Here is a tiny trained network, its code and every weight. The questions are about switching its units off for an input and a target symbol, where a switched-off unit gives its printed mean instead of its output.

import numpy as np


def w(rows, s, z=0):
    codes = np.array(rows[::2]) - 128.0
    scale = np.full(codes.shape[1], s)
    scale[-1] = z or s
    return codes * scale


def f(y):
    return y / 2 * (1 + np.tanh(0.7978845608 * (y + 0.044715 * y**3)))


def softmax(a):
    e = np.exp(a - a.max(-1, keepdims=True))
    return e / e.sum(-1, keepdims=True)


def log_softmax(a):
    a = a - a.max(-1, keepdims=True)
    return a - np.log(np.exp(a).sum(-1, keepdims=True))


def net(x, mask):
    ids = ['βγδθμξσφψω'.index(c) for c in x.split()]
    T = len(ids)
    res = E[ids] + P[:T]
    r = res
    for j in range(3):
        rows = slice(4 * j, 4 * j + 4)
        q, k, v = (r @ M[0][rows].T for M in (Q, K, V))
        z = softmax(np.where(np.tri(T) > 0, q @ k.T / 4**0.5, -1e9)) @ v
        o = O[0][rows]
        res = res + np.where(mask[j], z, o[:, -1]) @ o[:, :-1]
    y = f(res @ A[0][:, :-1].T + A[0][:, -1])
    res = res + np.where(mask[3:19], y, B[0][:, -1]) @ B[0][:, :-1]
    return log_softmax(res[-1] @ U[:, :-1].T + U[:, -1])


Q, K, V, O, A, B = {}, {}, {}, {}, {}, {}
E = w([
[154,138,150],'β',
[87,229,54],'γ',
[116,185,108],'δ',
[30,94,195],'θ',
[197,155,127],'μ',
[140,97,69],'ξ',
[120,138,95],'σ',
[124,223,252],'φ',
[212,80,206],'ψ',
[128,10,81],'ω',
],0.018)
P = w([
[246,203,86],'0',
[208,182,96],'1',
[192,175,104],'2',
[167,163,121],'3',
[143,160,132],'4',
[131,139,137],'5',
[106,144,166],'6',
[92,136,174],'7',
[71,139,195],'8',
[46,136,208],'9',
[26,119,223],'10',
[4,127,229],'11',
[6,149,228],'12',
],0.0039)
Q[0] = w([
[89,135,77],'H1',
[150,151,194],'H1',
[158,5,107],'H1',
[180,100,170],'H1',
[122,130,213],'H2',
[67,46,144],'H2',
[96,143,100],'H2',
[143,141,18],'H2',
[43,124,97],'H3',
[103,149,104],'H3',
[85,182,47],'H3',
[84,167,97],'H3',
],0.013)
K[0] = w([
[70,183,84],'H1',
[138,60,200],'H1',
[175,138,7],'H1',
[197,116,132],'H1',
[144,152,92],'H2',
[102,72,78],'H2',
[96,116,138],'H2',
[106,121,190],'H2',
[104,150,182],'H3',
[143,158,162],'H3',
[144,215,178],'H3',
[92,204,179],'H3',
],0.015)
V[0] = w([
[90,2,203],'H1',
[184,125,58],'H1',
[85,230,148],'H1',
[90,194,193],'H1',
[61,97,122],'H2',
[190,120,120],'H2',
[97,148,208],'H2',
[100,143,182],'H2',
[172,206,145],'H3',
[41,59,210],'H3',
[219,132,155],'H3',
[83,54,180],'H3',
],0.0083)
O[0] = w([
[220,164,229,31],'H1',
[111,42,116,82],'H1',
[89,199,66,255],'H1',
[110,234,111,246],'H1',
[114,174,112,63],'H2',
[131,56,126,133],'H2',
[78,160,190,156],'H2',
[97,157,164,147],'H2',
[168,163,109,240],'H3',
[2,103,100,14],'H3',
[163,158,185,140],'H3',
[42,121,147,14],'H3',
],0.008,0.0053)
A[0] = w([
[50,148,73,54],'N1',
[204,170,198,23],'N2',
[197,167,188,20],'N3',
[106,39,172,255],'N4',
[50,134,225,153],'N5',
[155,104,216,105],'N6',
[135,186,135,84],'N7',
[219,104,90,197],'N8',
[86,151,8,113],'N9',
[152,115,189,104],'N10',
[182,161,199,70],'N11',
[33,98,94,156],'N12',
[38,72,130,192],'N13',
[136,62,98,213],'N14',
[94,200,164,124],'N15',
[2,28,87,29],'N16',
],0.009,0.0058)
B[0] = w([
[142,58,157,198],'N1',
[130,109,63,195],'N2',
[128,131,75,185],'N3',
[64,199,102,159],'N4',
[188,122,47,157],'N5',
[41,99,84,170],'N6',
[83,101,175,180],'N7',
[180,117,183,191],'N8',
[100,58,166,254],'N9',
[70,110,116,157],'N10',
[118,86,65,187],'N11',
[229,124,92,165],'N12',
[135,203,58,141],'N13',
[44,97,254,148],'N14',
[98,93,116,198],'N15',
[120,222,200,146],'N16',
],0.0079,0.017)
U = w([
[125,144,150,2],'β',
[109,36,21,107],'γ',
[169,178,185,196],'δ',
[138,254,53,134],'θ',
[143,138,171,95],'μ',
[154,133,207,153],'ξ',
[144,149,173,58],'σ',
[20,160,211,180],'φ',
[123,136,177,112],'ψ',
[218,157,160,176],'ω',
],0.0074,0.0052)

Each question gives the input, a string of symbols that net reads in full, and the target symbol t.
The units are the heads (4 rows each of Q, K, V and O) and the neurons (one row each of A and B). Each row of codes is followed by its name. A weight is (code - 128) times the scale printed after its matrix; where a second scale follows, it is the last column's (O, A, B and U).
mask holds one flag per unit, heads first, then neurons. A switched-off unit (its flag False) gives its mean, the last column of its rows in O or B, instead of its output. The means were averaged over made-up inputs and are rounded, as every weight is.
A unit's drop is (log p(t) with every unit on - log p(t) with that unit switched off) / (log p(t) with every unit on - log p(t) with every unit switched off).
The circuit of an input: a set's keep is (log p(t) with only the set's units on - log p(t) with every unit switched off) / (log p(t) with every unit on - log p(t) with every unit switched off). Starting from the 12 units with the biggest drops (on a tie, the unit counted first), units are removed one at a time, each time the one whose removal leaves the highest keep (on an exact tie, the one counted first), for as long as the keep stays at least 0.8.
circuit, biggest first: the units of the circuit, biggest drop first
most important unit: the unit with the biggest drop
k most important neurons: the k neurons with the biggest drops, biggest first
which heads matter: for each layer, one digit per head in row order, 1 if its drop is at least 0.15 and else 0, layers parted by /
drop of u: that unit's drop, to one decimal
input μ ξ ξ, target ξ: which heads matter : 100
input γ σ γ γ μ, target ω: circuit, biggest first : [H3, N8, N6]
input β ψ δ, target ω: which heads matter : 100
input ξ γ ψ ψ γ γ φ γ θ φ φ θ β, target θ: circuit, biggest first : [N9, N1]
input γ θ ψ δ, target θ: which heads matter : 100
input ξ γ φ, target θ: circuit, biggest first : [H1, N9]
input γ γ γ γ ξ β ξ ψ ψ μ φ ξ, target φ: most important unit : N16
input μ γ ψ ω ξ ψ, target φ: circuit, biggest first : [H3, N4]
input ξ ψ φ γ γ γ φ, target θ: circuit, biggest first : [N9, H1, N1]
input γ γ γ φ γ γ μ φ β, target θ: circuit, biggest first : [H1, N9]
input μ γ γ ψ ω γ ω ψ, target φ: which heads matter : 111
input β γ γ φ μ γ φ μ, target θ: circuit, biggest first : [N9, N1]
input θ σ ψ θ φ γ ψ, target γ: which heads matter : 100
input ω β β, target φ: most important unit : H3
input μ γ γ γ φ σ φ β γ φ φ μ, target θ: which heads matter : 100
input φ γ γ γ γ γ μ β, target ω: drop of N4 : 0.2
input ψ φ φ γ γ ξ γ, target φ: drop of H1 : 0.2
input μ γ ψ γ γ γ μ γ ω γ γ γ γ, target γ: drop of N1 : 0.1
input β ψ φ γ ω γ γ γ ξ γ θ ψ γ, target θ: drop of H1 : 2.5
input μ ψ γ β γ ψ δ ψ θ φ, target γ: most important neuron : [N11]
